Below are the code and all the weights of a small trained network. Each question names an input and a target symbol and asks about switching units off, where a switched-off unit gives its printed mean instead of its output.

import numpy as np


def w(rows, s, z=0):
    codes = np.array(rows[::2]) - 128.0
    scale = np.full(codes.shape[1], s)
    scale[-1] = z or s
    return codes * scale


def softmax(a):
    e = np.exp(a - a.max(-1, keepdims=True))
    return e / e.sum(-1, keepdims=True)


def log_softmax(a):
    a = a - a.max(-1, keepdims=True)
    return a - np.log(np.exp(a).sum(-1, keepdims=True))


def net(x, mask):
    ids = ['ΓΞΣαδεζηθλμπ'.index(c) for c in x.split()]
    T = len(ids)
    res = E[ids] + P[:T]
    u = 0
    for l in range(3):
        r = res
        for j in range(2):
            rows = slice(2 * j, 2 * j + 2)
            q, k, v = (r @ M[l][rows].T for M in (Q, K, V))
            z = softmax(np.where(np.tri(T) > 0, q @ k.T / 2**0.5, -1e9)) @ v
            o = O[l][rows]
            res = res + np.where(mask[u + j], z, o[:, -1]) @ o[:, :-1]
        u += 2
    return log_softmax(res[-1] @ U[:, :-1].T + U[:, -1])


Q, K, V, O = {}, {}, {}, {}
E = w([
[190,190,69,105,166,201,146,98,169,185],'Γ',
[100,96,94,138,109,215,169,121,178,156],'Ξ',
[99,169,162,132,195,99,202,107,152,132],'Σ',
[94,250,122,59,130,128,163,88,95,133],'α',
[169,64,114,106,106,62,147,54,119,119],'δ',
[42,113,168,143,65,115,176,128,118,101],'ε',
[89,145,136,101,89,100,82,170,116,170],'ζ',
[130,126,119,111,19,144,80,151,85,127],'η',
[157,235,173,140,57,136,117,148,189,113],'θ',
[158,139,102,97,86,98,204,224,136,123],'λ',
[206,133,234,100,57,87,224,139,16,235],'μ',
[203,156,186,76,158,160,162,195,113,126],'π',
],0.019)
P = w([
[66,125,54,165,153,176,143,38,131,137],'0',
[78,126,92,132,121,155,154,67,140,140],'1',
[90,123,128,104,98,126,151,96,149,143],'2',
[125,113,174,58,81,99,152,123,165,155],'3',
[128,93,212,32,70,75,156,150,171,155],'4',
[154,99,253,1,66,50,168,184,172,153],'5',
],0.0092)
Q[0] = w([
[126,165,139,201,109,70,6,136,98,122],'0.h0',
[157,143,123,204,241,143,75,125,100,70],'0.h0',
[151,91,168,186,188,95,68,132,115,111],'0.h1',
[144,91,132,60,138,151,172,108,183,176],'0.h1',
],0.015)
K[0] = w([
[127,198,70,203,156,177,180,68,79,41],'0.h0',
[77,135,42,225,186,154,58,27,138,41],'0.h0',
[41,120,4,188,176,126,115,90,174,150],'0.h1',
[134,112,223,37,41,97,163,97,96,207],'0.h1',
],0.011)
V[0] = w([
[89,88,136,104,108,94,74,55,177,173],'0.h0',
[115,133,84,156,145,107,99,220,58,164],'0.h0',
[120,142,129,117,87,3,117,115,116,102],'0.h1',
[161,91,162,189,161,87,157,87,173,219],'0.h1',
],0.0079)
O[0] = w([
[111,128,109,189,155,83,117,198,54,169,81],'0.h0',
[96,125,119,151,76,47,154,1,219,132,51],'0.h0',
[124,249,62,189,87,118,149,145,72,123,252],'0.h1',
[107,159,134,106,141,146,104,238,182,120,167],'0.h1',
],0.0074,0.0033)
Q[1] = w([
[102,130,45,195,152,80,125,143,40,135],'1.h0',
[136,179,109,162,88,109,248,161,129,170],'1.h0',
[122,94,126,124,165,114,88,104,142,85],'1.h1',
[136,131,196,106,114,132,145,136,182,127],'1.h1',
],0.013)
K[1] = w([
[106,148,73,196,85,160,4,112,173,67],'1.h0',
[181,170,102,50,6,87,108,219,134,123],'1.h0',
[86,86,60,150,221,190,97,97,157,98],'1.h1',
[141,108,195,79,126,95,194,136,118,195],'1.h1',
],0.011)
V[1] = w([
[85,104,145,80,106,110,18,72,131,237],'1.h0',
[211,100,136,124,31,182,125,76,66,130],'1.h0',
[218,49,132,202,85,155,92,194,255,82],'1.h1',
[218,87,20,186,62,215,67,125,117,217],'1.h1',
],0.006)
O[1] = w([
[231,110,167,194,99,106,201,190,190,159,21],'1.h0',
[116,180,130,178,131,255,225,86,32,105,253],'1.h0',
[82,183,154,71,110,42,150,77,64,140,34],'1.h1',
[90,146,189,134,250,63,201,168,128,115,109],'1.h1',
],0.0087,0.004)
Q[2] = w([
[151,136,35,144,79,220,135,199,31,200],'2.h0',
[35,129,134,144,48,99,120,9,75,120],'2.h0',
[156,178,174,212,195,133,32,132,144,80],'2.h1',
[158,9,131,153,184,88,157,255,119,170],'2.h1',
],0.009)
K[2] = w([
[151,156,192,130,21,92,104,157,92,63],'2.h0',
[152,166,46,77,151,164,180,168,209,9],'2.h0',
[51,155,85,175,171,108,94,78,185,70],'2.h1',
[94,105,177,218,160,104,107,52,115,203],'2.h1',
],0.012)
V[2] = w([
[27,78,200,144,14,182,118,176,139,93],'2.h0',
[147,30,74,136,130,109,144,91,38,167],'2.h0',
[91,156,38,122,91,90,178,153,191,102],'2.h1',
[116,141,110,116,120,124,82,73,81,253],'2.h1',
],0.0079)
O[2] = w([
[92,96,145,213,254,77,24,2,124,176,254],'2.h0',
[132,17,156,68,24,166,55,129,69,245,106],'2.h0',
[50,138,95,124,134,128,170,167,206,249,185],'2.h1',
[103,84,75,143,177,169,221,161,113,65,121],'2.h1',
],0.0072,0.0073)
U = w([
[112,126,78,63,138,101,41,170,186,65,172],'Γ',
[153,183,120,116,133,134,124,143,129,153,65],'Ξ',
[106,156,96,128,159,125,51,115,77,149,51],'Σ',
[155,169,141,88,138,128,165,161,153,128,83],'α',
[94,175,102,83,113,156,82,238,50,133,154],'δ',
[74,201,125,157,181,97,167,153,106,66,158],'ε',
[84,144,254,59,198,88,147,164,123,172,148],'ζ',
[189,122,128,71,96,104,118,49,134,48,252],'η',
[157,180,188,159,100,133,199,119,62,192,40],'θ',
[155,129,84,155,104,198,119,152,166,77,57],'λ',
[80,200,88,56,85,95,157,95,126,186,133],'μ',
[172,154,141,196,89,73,132,161,204,157,180],'π',
],0.0057,0.0036)

Each question gives the input, a string of symbols that net reads in full, and the target symbol t.
The units are the heads (2 rows each of Q, K, V and O). Each row of codes is followed by its name. A weight is (code - 128) times the scale printed after its matrix; where a second scale follows, it is the last column's (O and U).
mask holds one flag per head, layer by layer. A switched-off head (its flag False) gives its mean, the last column of its rows in O, instead of its output. The means were averaged over made-up inputs and are rounded, as every weight is.
A unit's drop is (log p(t) with every unit on - log p(t) with that unit switched off) / (log p(t) with every unit on - log p(t) with every unit switched off).
The circuit of an input: a set's keep is (log p(t) with only the set's units on - log p(t) with every unit switched off) / (log p(t) with every unit on - log p(t) with every unit switched off). Starting from all 6 units, units are removed one at a time, each time the one whose removal leaves the highest keep (on an exact tie, the one counted first), for as long as the keep stays at least 0.8.
units of the circuit, in order: the units of the circuit, biggest drop first
most important unit: the unit with the biggest drop
heads that matter: for each layer, one digit per head in row order, 1 if its drop is at least 0.15 and else 0, layers parted by /
input ζ Ξ θ δ Ξ ε, target Σ: heads that matter -> 11 / 01 / 10
input θ ε ε Ξ, target Σ: heads that matter -> 10 / 00 / 10
input Ξ Ξ Ξ η Ξ Ξ, target θ: heads that matter -> 01 / 10 / 00
input Ξ Ξ Σ Ξ Ξ, target Γ: heads that matter -> 01 / 10 / 00
input Ξ λ Ξ Ξ Γ, target ζ: units of the circuit, in order -> (0.h1 1.h1)
input Ξ ε Ξ θ δ, target ε: units of the circuit, in order -> (2.h0 0.h0)
input δ Ξ θ Γ, target ε: units of the circuit, in order -> (2.h0)
input λ Ξ Σ ζ δ, target π: heads that matter -> 11 / 10 / 00
input Ξ λ λ θ, target μ: units of the circuit, in order -> (2.h1 0.h0 1.h1)
input η Ξ Ξ Σ, target Γ: heads that matter -> 01 / 11 / 00
input θ ε λ, target μ: units of the circuit, in order -> (0.h0 2.h1 1.h1)
input θ π ζ α δ δ, target δ: units of the circuit, in order -> (0.h0 2.h0)
input Ξ λ η, target μ: heads that matter -> 10 / 00 / 01
input Ξ Ξ Ξ, target ζ: units of the circuit, in order -> (1.h1 0.h1)
input α δ ε Ξ Ξ, target Σ: units of the circuit, in order -> (2.h0 1.h1)
input Ξ θ λ ε δ, target μ: units of the circuit, in order -> (2.h1 0.h0 1.h1)
input Ξ Ξ π π ε, target η: units of the circuit, in order -> (2.h1 0.h1 1.h1)
input ζ π Ξ, target η: heads that matter -> 01 / 00 / 01
input Ξ α Γ, target λ: heads that matter -> 00 / 01 / 00
input α Ξ θ, target ε: most important unit -> 0.h0
